Below are the code and all the weights of a small trained network. Each question names an input and a class and asks about switching units off, where a switched-off unit gives its printed mean instead of its output.

import numpy as np


def w(rows, s, z=0):
    codes = np.array(rows[::2]) - 128.0
    scale = np.full(codes.shape[1], s)
    scale[-1] = z or s
    return codes * scale


def norm(h):
    return h / np.sqrt((h * h).mean(-1, keepdims=True) + 1e-5)


def f(y):
    return np.maximum(y, 0)


def log_softmax(a):
    a = a - a.max(-1, keepdims=True)
    return a - np.log(np.exp(a).sum(-1, keepdims=True))


def net(x, mask):
    res = np.array(x, float).reshape(1, 4) / 4 @ E
    u = 0
    for l in range(3):
        y = f(norm(res) @ A[l][:, :-1].T + A[l][:, -1])
        res = res + np.where(mask[u : u + 11], y, B[l][:, -1]) @ B[l][:, :-1]
        u += 11
    return log_softmax(norm(res)[-1] @ U[:, :-1].T + U[:, -1])


A, B = {}, {}
E = w([
[41,137,159],'x0',
[159,106,197],'x1',
[107,2,110],'x2',
[60,116,180],'x3',
],0.0058)
A[0] = w([
[94,137,117,123],'0.n0',
[117,142,195,116],'0.n1',
[161,139,1,182],'0.n2',
[152,175,189,61],'0.n3',
[142,173,65,57],'0.n4',
[221,232,173,6],'0.n5',
[182,185,158,49],'0.n6',
[230,72,90,106],'0.n7',
[124,84,80,71],'0.n8',
[141,66,128,49],'0.n9',
[137,149,174,77],'0.n10',
],0.0071,0.0025)
B[0] = w([
[124,199,127,160],'0.n0',
[78,112,95,185],'0.n1',
[85,123,30,252],'0.n2',
[87,176,3,179],'0.n3',
[171,75,135,168],'0.n4',
[235,214,81,225],'0.n5',
[225,217,136,180],'0.n6',
[18,178,139,236],'0.n7',
[147,132,103,174],'0.n8',
[230,119,153,169],'0.n9',
[108,91,39,156],'0.n10',
],0.0047,0.0033)
A[1] = w([
[130,43,156,49],'1.n0',
[91,90,196,215],'1.n1',
[118,125,149,30],'1.n2',
[153,17,181,88],'1.n3',
[78,184,254,4],'1.n4',
[98,169,197,72],'1.n5',
[121,186,97,146],'1.n6',
[160,185,163,43],'1.n7',
[48,167,179,100],'1.n8',
[213,114,57,174],'1.n9',
[149,183,115,23],'1.n10',
],0.0075,0.0031)
B[1] = w([
[246,148,181,174],'1.n0',
[155,223,227,216],'1.n1',
[107,118,198,128],'1.n2',
[223,177,250,199],'1.n3',
[70,170,104,174],'1.n4',
[45,195,115,162],'1.n5',
[92,147,220,224],'1.n6',
[223,114,53,161],'1.n7',
[107,178,202,200],'1.n8',
[2,133,191,252],'1.n9',
[181,110,132,162],'1.n10',
],0.0041,0.0038)
A[2] = w([
[86,106,44,171],'2.n0',
[180,141,148,53],'2.n1',
[96,70,157,73],'2.n2',
[196,73,193,81],'2.n3',
[111,131,112,100],'2.n4',
[129,106,52,182],'2.n5',
[199,186,120,74],'2.n6',
[136,252,152,135],'2.n7',
[180,209,140,116],'2.n8',
[84,133,136,2],'2.n9',
[130,27,161,164],'2.n10',
],0.012,0.0027)
B[2] = w([
[149,195,144,178],'2.n0',
[96,121,136,150],'2.n1',
[167,129,130,147],'2.n2',
[145,118,155,170],'2.n3',
[125,146,139,138],'2.n4',
[129,193,128,165],'2.n5',
[124,85,73,180],'2.n6',
[114,52,113,255],'2.n7',
[108,1,101,207],'2.n8',
[126,109,149,140],'2.n9',
[204,162,168,167],'2.n10',
],0.0093,0.0092)
U = w([
[139,120,126,3],'0',
[226,106,231,152],'1',
[153,205,70,139],'2',
[158,46,22,149],'3',
[110,118,150,115],'4',
[152,185,114,118],'5',
[5,109,214,101],'6',
[108,72,111,213],'7',
],0.017,0.012)

Each question gives the input, the list of numbers given to net, and the class t.
The units are the neurons (one row each of A and B). Each row of codes is followed by its name. A weight is (code - 128) times the scale printed after its matrix; where a second scale follows, it is the last column's (A, B and U).
mask holds one flag per neuron, layer by layer. A switched-off neuron (its flag False) gives its mean, the last column of its row in B, instead of its output. The means were averaged over made-up inputs and are rounded, as every weight is.
A unit's drop is (log p(t) with every unit on - log p(t) with that unit switched off) / (log p(t) with every unit on - log p(t) with every unit switched off).
The circuit of an input: a set's keep is (log p(t) with only the set's units on - log p(t) with every unit switched off) / (log p(t) with every unit on - log p(t) with every unit switched off). Starting from the 12 units with the biggest drops (on a tie, the unit counted first), units are removed one at a time, each time the one whose removal leaves the highest keep (on an exact tie, the one counted first), for as long as the keep stays at least 0.8.
circuit, biggest first: the units of the circuit, biggest drop first
most important unit: the unit with the biggest drop
k most important neurons: the k neurons with the biggest drops, biggest first
k most important neurons of layer l: the k neurons of layer l with the biggest drops, biggest first
drop when u is switched off: that unit's drop, to one decimal
input [-8,0,7,-4], class 2: most important unit : 0.n2
input [5,7,-8,-2], class 7: circuit, biggest first : (2.n8 2.n7)
input [-5,1,1,-3], class 5: 2 most important neurons : (0.n2 1.n1)
input [3,1,-6,-6], class 7: 2 most important neurons : (2.n8 2.n7)
input [1,-4,0,2], class 6: 3 most important neurons : (2.n8 0.n5 1.n3)
input [8,1,4,1], class 1: 2 most important neurons : (0.n7 0.n5)
input [7,-3,8,5], class 1: 2 most important neurons : (2.n10 0.n7)
input [-6,-8,-2,-2], class 5: 2 most important neurons : (0.n2 2.n0)
input [0,5,-3,-8], class 7: 2 most important neurons of layer 1 : (1.n9 1.n6)
input [7,3,-4,0], class 7: 2 most important neurons : (2.n7 1.n9)
input [3,4,-6,-6], class 7: 2 most important neurons : (2.n8 2.n7)
input [7,-7,-1,-8], class 2: drop when 2.n0 is switched off : 0.1
input [-2,0,8,-6], class 1: drop when 2.n10 is switched off : 0.4
input [5,-5,8,6], class 1: most important unit : 2.n10
input [5,-8,-7,-7], class 7: drop when 0.n7 is switched off : -0.1
